What can hang from each mark:
nefine: resu
bufo: nefine vadid
resu: bufo dupi gumi vadid
mufi: nefine vadid
vadid: mufi nefine
dupi: gumi resu

Each row was made from one small tree. The marks that hang from a mark follow it in brackets, in alphabetical order. Every link used is in the known rows. Write each row's tree.
Known rows:
vadid(mufi nefine(resu(bufo dupi))): [  7  27 -41 -17  34  15  32 -21 -27   3 -42   3  24   6  28   3 -13  -5
  11  -5 -13   5   0]
bufo(nefine(resu(gumi)) vadid): [ 19   0  16   8 -19  -8  52  19 -14  18 -13  -3   2 -20  33 -21  19  -5
  -5   1  25  11  27]
dupi(gumi): [ -4   7   6   3  15  -9 -20  17   0 -20  20 -19  -4   3  14  24  -6 -10
  16  13  10 -30   7]
resu(bufo dupi gumi vadid(mufi)): [ 30   1 -51  12 -16  33  25   2  -6  16  -9  44 -11 -10 -24  31  -4 -52
  12  11  29 -22  24]
nefine(resu): [ -8 -12   4   8  10 -18  21  24 -13  -1  25   2   5 -29  30  -4 -15  -8
  12   8  20   7   2]
bufo(nefine(resu)): [ 19  -5   0   8   0 -14  38  21 -16  -7  17  16 -15 -39  16 -14  13  -1
  17   0  24  13  -2]
vadid(mufi nefine(resu)): [  4  23 -24 -33  35   6  29 -22 -29   2 -38 -26  27  -4  41   1 -25   5
   3  -5  -6   3 -11]
resu(bufo gumi vadid): [ 29 -20 -26  19 -17  15  15  25  -1  24  16  11 -21 -23 -14  16  -8 -48
  19  30  47 -17  28]
vadid(mufi nefine(resu(dupi(gumi)))): [ -1  30 -28 -31  36  10  25 -25 -23  -3 -41 -16  29   7  37  11 -19  -3
   4 -12 -18  -8  -4]
dupi(gumi resu): [ -4  15  -3 -13   4 -11 -15  48   2 -37  33   8 -12  20  35  15  -3  -2
   7  16  -3 -28   1]
dupi(gumi resu(bufo vadid(mufi))): [  5  18 -28 -22 -11  12 -26  37 -11 -23  22  27 -18  18  23  16   1  -4
  14  14   1 -25  25]
resu(bufo): [ 13  -5 -23  36   9   0  -2  22  -9  -9  19  25 -14  -6  -4   5   2 -14
  28  27  22   4   4]
vadid(mufi nefine(resu(gumi))): [ 10  20 -26 -33  31   6  43 -20 -23   9 -42 -34  26  -4  40   3 -22 -10
  -2   0  -1  -5  -3]
mufi(nefine(resu) vadid): [ 32  10  21   8  14  -6  23  -7   2 -33 -13 -16 -14  -7  37   0  -8   3
 -14  22 -16  23  -6]
resu(bufo(nefine) dupi vadid): [ 34  -3 -35  32 -18  24   8  16  -8   1  13  71 -26 -23 -30  14  10 -27
  30   1  25   2   8]
mufi(nefine): [ 33   4  -2  10  11  -3   4  -6   3 -33  12 -16  -3 -30  23  11 -11   7
   8  28  13  11 -18]
mufi(vadid): [ 12   5  20  18  13  -3   6  13  -2 -25  -7   1 -17  14   7  15 -18  -8
 -12  17  -1  -1 -29]
resu(vadid(mufi nefine)): [ 14   9 -17 -28   6  22  -5 -14 -21   7 -19 -14  12 -19  12  20 -40  -4
   3  -1  22  -8 -20]
nefine(resu(bufo dupi gumi vadid)): [ 10 -16 -22  20  -9   4  37  26  -5  23  18  33  -5 -27   6   6  -5 -47
  18   9  26  -5  34]
vadid(mufi(nefine(resu))): [ 20  18 -21 -22  12   3  15 -23 -21 -24 -11  -9   9 -27  33   5 -10  15
   1  11   7  12  -7]

Which tree is each row?
[ 46 -10 -38  31 -24  24  39  20   4  17   5  54 -29 -23 -32  18  15 -57
  22  10  35 -16  26] : resu(bufo(nefine) dupi gumi vadid)
[  2  24 -14 -43   1  10 -19  26  -8 -22   7  -3  -2  18  37  20 -18   0
   2   4  -6 -31   4] : dupi(gumi resu(vadid(mufi nefine)))
[ 29  17  18   9  17  -2  20 -10   7 -37 -15  -7 -14   5  32  10  -2  -5
 -12  16 -28  11   2] : mufi(nefine(resu(dupi(gumi))) vadid)
[  3  -8 -15  31  -2  -3  46  26  -4  21   1  26   6  -5  21  -3   8 -39
  10  13  13   0  40] : nefine(resu(bufo(vadid) dupi gumi))
[ -6  -1 -18  25  13  -7  14  24  -8  -2  20  34  -2  -4  15   4   9 -25
  27   6   0  -3  32] : nefine(resu(bufo dupi(gumi)))
[ -3  22  -1 -17  11   8  19 -12 -25  16 -48 -29  37  11  50  -4 -20  11
 -12  -1   0   8   6] : bufo(vadid(mufi nefine(resu)))
[ 11  10  18   7  29  -2  25   3  -5 -11 -28 -18  -3  19  26   5 -24 -10
 -12   9 -16   5 -22] : mufi(vadid(nefine(resu)))
[ 17   8 -19 -27 -16   9  -2  26 -10 -29  18  24  -6 -15  31   9 -24   9
  -3  14  14   0 -21] : dupi(resu(vadid(mufi(nefine))))
[ 26   7 -11  21   5  -1  21  -3  -2 -16   2   7   4 -20  32  -2   4  -2
  11  21   0  23  20] : mufi(nefine(resu(bufo(vadid) dupi)))
[ 29   0 -11  14  11  -6  16   1  -4 -21  15  -4  -3 -32  31  -5   1   1
  18  27   8  24  14] : mufi(nefine(resu(bufo)))
[  7  17  16   6  32   0  19   2  -1 -14 -30 -13  -3  30  24  13 -18 -15
 -10   4 -26  -5 -14] : mufi(vadid(nefine(resu(dupi(gumi)))))
[ 24  18 -25 -18  10   7  28 -24 -15 -21 -17  -5   9 -24  29  11  -7  -1
  -2   9   6   4  -3] : vadid(mufi(nefine(resu(dupi gumi))))
[ 11   2 -28  25  -8  22 -23  17  -1   1  17  47 -15   2 -21  32   0 -35
  30   7  13 -23  27] : resu(bufo dupi(gumi) vadid)
[ 19  -2 -29  14  -6  -3  26  54   2 -18  26  32 -20   7  20   1   1 -23
   9  35  17  -9   3] : dupi(resu(bufo gumi))
[-13  -1  -1  11  13 -13  16  21  -5  -6  21  17   6 -12  24  10  -5 -20
  15  -2   4  -9  13] : nefine(resu(dupi(gumi)))
[ 10  10  15  12 -13  -4  35  16 -14   7 -13  15   4  -8  30 -13  22   1
   1 -11   9   7  28] : bufo(nefine(resu(dupi(gumi))) vadid)
[  5   8 -18  -8 -11   5 -27  50  -2 -21  36  26 -23  15  20  13  -1 -11
  18  20   4 -24  25] : dupi(gumi resu(bufo vadid))
